[[ 23.2 -36.6 -31.3 -24.0]
 [-56.7  18.6  64.2  -2.8]
 [-43.2 -10.5 -22.7  -3.2]
 [-71.5 -19.1  65.4 -66.2]
 [ 21.9  -4.3  12.5   5.3]
 [ 25.3  45.6 -35.3  48.3]
 [ -3.9   1.7  12.2  -7.9]]
->
[[ -7.9  12.2   1.7  -3.9]
 [ 48.3 -35.3  45.6  25.3]
 [  5.3  12.5  -4.3  21.9]
 [-66.2  65.4 -19.1 -71.5]
 [ -3.2 -22.7 -10.5 -43.2]
 [ -2.8  64.2  18.6 -56.7]
 [-24.0 -31.3 -36.6  23.2]]

[[  4.0  -8.9 -55.9  35.2  -6.7  12.4]
 [ 52.4 -13.0 -17.5  35.2  -6.7  12.4]]
->
[[ 12.4  -6.7  35.2 -17.5 -13.0  52.4]
 [ 12.4  -6.7  35.2 -55.9  -8.9   4.0]]

[[52.3 -4.4 17.4]
 [40.4 18.4  9.7]
 [41.7  6.0 14.0]
 [33.7 22.5 17.0]
 [66.8 -8.5 15.1]
 [39.0  9.1 15.1]
 [53.6  6.0  4.0]
 [20.5 20.4 12.0]
 [-1.9 44.2 14.0]
 [48.3 20.4  0.1]
 [28.5 20.4 14.0]
 [37.7  9.1 11.3]]
->
[[11.3  9.1 37.7]
 [14.0 20.4 28.5]
 [ 0.1 20.4 48.3]
 [14.0 44.2 -1.9]
 [12.0 20.4 20.5]
 [ 4.0  6.0 53.6]
 [15.1  9.1 39.0]
 [15.1 -8.5 66.8]
 [17.0 22.5 33.7]
 [14.0  6.0 41.7]
 [ 9.7 18.4 40.4]
 [17.4 -4.4 52.3]]

[[-16.8  10.3 -38.5  17.0  36.9  -9.0  25.1  69.5]
 [-18.4  42.4  37.5  66.6  57.4 -25.5  53.2 -10.2]
 [-41.0  70.3  11.1  31.0  10.2   8.7 -13.9  -5.4]
 [-23.1 -41.8 -22.1  34.2   1.6  35.4 -72.0  35.6]
 [ 22.3  15.4 -30.3 -43.0 -61.8  31.2  19.2  48.1]
 [ 23.0 -72.6 -41.9 -53.6  12.9 -55.9 -30.8   9.6]
 [-55.8  36.8  73.6  24.7  29.9 -36.0 -30.8  65.3]]
->
[[ 65.3 -30.8 -36.0  29.9  24.7  73.6  36.8 -55.8]
 [  9.6 -30.8 -55.9  12.9 -53.6 -41.9 -72.6  23.0]
 [ 48.1  19.2  31.2 -61.8 -43.0 -30.3  15.4  22.3]
 [ 35.6 -72.0  35.4   1.6  34.2 -22.1 -41.8 -23.1]
 [ -5.4 -13.9   8.7  10.2  31.0  11.1  70.3 -41.0]
 [-10.2  53.2 -25.5  57.4  66.6  37.5  42.4 -18.4]
 [ 69.5  25.1  -9.0  36.9  17.0 -38.5  10.3 -16.8]]

[[ 17.2  22.8  27.2 -27.5 -36.2   5.6   4.7 -16.7   0.8  18.2  13.6  16.0]
 [  1.9  -2.6   7.7   0.0  -1.4   1.6   2.3   1.6   0.8  -5.7  -1.6   0.0]
 [  0.0   1.2  -8.5  40.2  17.2   3.3  29.1   0.6  13.9  16.7 -22.5  17.2]
 [ -1.0   0.0  18.9   0.0 -42.9  -1.1  19.3 -26.6  -5.0  20.2  21.8  13.1]
 [  4.4   0.0  29.5   0.0 -45.0   7.4   4.5 -56.7   0.0  22.2   7.7  24.2]
 [ 17.3  13.3  15.1 -14.8 -19.9   0.0   3.2  -7.4  -0.9   7.5   6.2  13.3]
 [  0.0 -10.9 -26.2  29.7  19.1   0.9 -11.0  14.9   4.3   7.1 -35.6  14.2]
 [-12.6   1.5  -6.4  41.2  14.5   1.8  39.1   3.2   9.4  19.2 -20.5  22.2]]
->
[[ 22.2 -20.5  19.2   9.4   3.2  39.1   1.8  14.5  41.2  -6.4   1.5 -12.6]
 [ 14.2 -35.6   7.1   4.3  14.9 -11.0   0.9  19.1  29.7 -26.2 -10.9   0.0]
 [ 13.3   6.2   7.5  -0.9  -7.4   3.2   0.0 -19.9 -14.8  15.1  13.3  17.3]
 [ 24.2   7.7  22.2   0.0 -56.7   4.5   7.4 -45.0   0.0  29.5   0.0   4.4]
 [ 13.1  21.8  20.2  -5.0 -26.6  19.3  -1.1 -42.9   0.0  18.9   0.0  -1.0]
 [ 17.2 -22.5  16.7  13.9   0.6  29.1   3.3  17.2  40.2  -8.5   1.2   0.0]
 [  0.0  -1.6  -5.7   0.8   1.6   2.3   1.6  -1.4   0.0   7.7  -2.6   1.9]
 [ 16.0  13.6  18.2   0.8 -16.7   4.7   5.6 -36.2 -27.5  27.2  22.8  17.2]]

[[-21.3  14.1  13.6  13.7]
 [-17.8  13.7   1.3  14.9]
 [-18.8  14.5  12.5  10.8]
 [ 65.5  -7.6 -33.6   2.3]
 [-43.6  21.2  27.4  18.7]
 [-39.0  19.8  23.9  16.1]
 [ 42.8  -0.8 -17.7   5.7]]
->
[[  5.7 -17.7  -0.8  42.8]
 [ 16.1  23.9  19.8 -39.0]
 [ 18.7  27.4  21.2 -43.6]
 [  2.3 -33.6  -7.6  65.5]
 [ 10.8  12.5  14.5 -18.8]
 [ 14.9   1.3  13.7 -17.8]
 [ 13.7  13.6  14.1 -21.3]]

[[ 20.5 -17.6 -21.6 -58.5 -15.3  15.6   2.4]
 [ -1.4 -19.4 -63.4 -16.8 -18.3  40.5 -17.8]
 [ 11.7 -16.6 -34.8 -34.0  28.2  15.6   3.6]
 [ 31.3 -24.0 -42.4 -40.7  -7.6  17.8 -11.2]]
->
[[-11.2  17.8  -7.6 -40.7 -42.4 -24.0  31.3]
 [  3.6  15.6  28.2 -34.0 -34.8 -16.6  11.7]
 [-17.8  40.5 -18.3 -16.8 -63.4 -19.4  -1.4]
 [  2.4  15.6 -15.3 -58.5 -21.6 -17.6  20.5]]
